Below is a small trained network, with its code and all its weights. Each question gives an input and a class and asks what happens when units are switched off, that is, made to give their printed mean instead of their output.

import numpy as np


def w(rows, s, z=0):
    codes = np.array(rows[::2]) - 128.0
    scale = np.full(codes.shape[1], s)
    scale[-1] = z or s
    return codes * scale


def f(y):
    return np.maximum(y, 0)


def log_softmax(a):
    a = a - a.max(-1, keepdims=True)
    return a - np.log(np.exp(a).sum(-1, keepdims=True))


def net(x, mask):
    res = np.array(x, float).reshape(1, 7) / 4 @ E
    y = f(res @ A[0][:, :-1].T + A[0][:, -1])
    res = res + np.where(mask, y, B[0][:, -1]) @ B[0][:, :-1]
    return log_softmax(res[-1] @ U[:, :-1].T + U[:, -1])


A, B = {}, {}
E = w([
[130,126,126,127,132,132,130,130,126],'x0',
[128,129,127,127,126,130,126,129,129],'x1',
[113,6,137,251,79,159,96,180,255],'x2',
[212,197,106,145,132,212,33,10,202],'x3',
[234,54,23,31,199,45,50,209,177],'x4',
[127,130,129,128,128,127,128,127,127],'x5',
[122,193,22,79,23,137,226,149,224],'x6',
],0.0058)
A[0] = w([
[126,176,76,83,87,126,182,122,155,97],'neuron 0',
[77,85,150,119,131,66,195,213,76,80],'neuron 1',
[189,172,119,143,130,181,69,59,167,23],'neuron 2',
[188,62,61,73,169,72,65,186,164,81],'neuron 3',
[189,175,116,144,141,187,70,55,170,16],'neuron 4',
[197,70,62,72,175,69,68,196,160,68],'neuron 5',
[191,72,63,72,176,79,73,189,163,94],'neuron 6',
[131,169,65,105,58,128,180,137,184,106],'neuron 7',
[115,44,118,207,88,160,110,168,217,35],'neuron 8',
[40,159,211,209,66,194,173,82,105,42],'neuron 9',
[77,84,143,123,128,66,197,214,73,78],'neuron 10',
[130,162,64,101,56,133,178,136,179,102],'neuron 11',
[127,165,69,107,59,127,179,129,187,122],'neuron 12',
[145,102,193,158,187,113,62,112,83,79],'neuron 13',
[137,152,89,116,84,118,158,128,162,5],'neuron 14',
[138,95,193,158,181,120,63,108,76,70],'neuron 15',
[133,166,67,107,62,126,179,140,178,49],'neuron 16',
[60,157,201,185,83,182,169,102,100,52],'neuron 17',
[138,240,100,2,177,108,169,68,20,53],'neuron 18',
[72,86,146,121,134,72,197,217,78,54],'neuron 19',
[144,99,182,152,185,117,74,112,77,37],'neuron 20',
[109,38,125,201,81,159,107,166,225,32],'neuron 21',
[139,97,197,154,188,116,62,113,86,66],'neuron 22',
[191,173,116,143,140,185,64,55,165,82],'neuron 23',
],0.0065,0.0023)
B[0] = w([
[108,72,148,144,183,167,119,171,76,186],'neuron 0',
[95,125,73,60,56,108,76,93,235,213],'neuron 1',
[92,113,78,67,63,102,94,107,214,202],'neuron 2',
[131,205,108,171,136,140,210,54,85,244],'neuron 3',
[87,114,77,56,61,101,87,104,220,206],'neuron 4',
[131,202,109,167,132,151,209,47,85,245],'neuron 5',
[134,197,110,166,131,143,209,56,84,243],'neuron 6',
[82,55,125,125,191,190,121,178,77,197],'neuron 7',
[213,181,219,172,112,40,74,184,91,211],'neuron 8',
[150,205,93,165,146,134,216,54,75,241],'neuron 9',
[97,119,73,64,53,108,74,89,230,213],'neuron 10',
[87,57,126,130,191,184,122,172,86,195],'neuron 11',
[89,56,130,129,189,181,115,173,83,198],'neuron 12',
[79,58,106,122,183,190,129,174,93,198],'neuron 13',
[102,88,129,128,164,167,127,147,99,155],'neuron 14',
[83,57,109,120,185,191,132,170,95,198],'neuron 15',
[91,63,122,125,184,184,124,164,88,184],'neuron 16',
[146,191,98,151,134,137,190,63,95,217],'neuron 17',
[239,173,255,198,105,19,42,219,107,254],'neuron 18',
[100,122,74,60,52,106,78,94,230,209],'neuron 19',
[89,65,118,122,175,179,120,173,101,186],'neuron 20',
[211,184,219,174,114,47,75,186,91,215],'neuron 21',
[84,62,114,118,184,186,128,167,93,197],'neuron 22',
[81,108,66,57,57,105,84,107,223,217],'neuron 23',
],0.0062,0.007)
U = w([
[134,195,110,157,140,147,246,22,100,83],'0',
[86,20,123,119,208,197,120,192,100,254],'1',
[98,112,88,54,41,111,68,90,229,155],'2',
[216,169,220,162,116,52,62,205,110,19],'3',
],0.011,0.00045)

Each question gives the input, the list of numbers given to net, and the class t.
The units are the neurons (one row each of A and B). Each row of codes is followed by its name. A weight is (code - 128) times the scale printed after its matrix; where a second scale follows, it is the last column's (A, B and U).
mask holds one flag per neuron, in row order. A switched-off neuron (its flag False) gives its mean, the last column of its row in B, instead of its output. The means were averaged over made-up inputs and are rounded, as every weight is.
A unit's drop is (log p(t) with every unit on - log p(t) with that unit switched off) / (log p(t) with every unit on - log p(t) with every unit switched off).
The circuit of an input: a set's keep is (log p(t) with only the set's units on - log p(t) with every unit switched off) / (log p(t) with every unit on - log p(t) with every unit switched off). Starting from the 12 units with the biggest drops (on a tie, the unit counted first), units are removed one at a time, each time the one whose removal leaves the highest keep (on an exact tie, the one counted first), for as long as the keep stays at least 0.8.
units of the circuit, in order: the units of the circuit, biggest drop first
top k neurons: the k neurons with the biggest drops, biggest first
drop when u is switched off: that unit's drop, to one decimal
input [7,7,-7,1,-5,4,4], class 3: units of the circuit, in order	[neuron 18]
input [3,-7,-3,6,7,-7,-7], class 0: top 2 neurons	[neuron 5; neuron 3]
input [-5,3,-4,8,4,-6,-7], class 2: top 3 neurons	[neuron 23; neuron 4; neuron 2]
input [-7,-6,-5,-5,7,6,-6], class 0: top 3 neurons	[neuron 5; neuron 3; neuron 6]
input [-5,-5,6,-5,-3,2,-1], class 3: top 2 neurons	[neuron 21; neuron 8]
input [8,8,-3,3,5,5,5], class 0: top 3 neurons	[neuron 5; neuron 6; neuron 3]
input [-1,-4,8,7,1,-4,1], class 3: top 2 neurons	[neuron 21; neuron 8]
input [3,1,7,-5,3,5,-1], class 3: top 2 neurons	[neuron 21; neuron 8]
input [8,1,6,-1,5,-8,6], class 1: top 2 neurons	[neuron 18; neuron 7]
input [0,-2,-8,8,1,-5,7], class 2: top 2 neurons	[neuron 23; neuron 4]
input [7,-8,8,5,8,-6,-4], class 0: drop when neuron 6 is switched off	0.5
input [-4,6,5,-3,6,7,8], class 1: drop when neuron 7 is switched off	0.2
input [-2,4,8,6,7,-1,-3], class 3: drop when neuron 8 is switched off	2.6
input [-4,4,-3,7,-1,-3,5], class 2: units of the circuit, in order	[neuron 23]
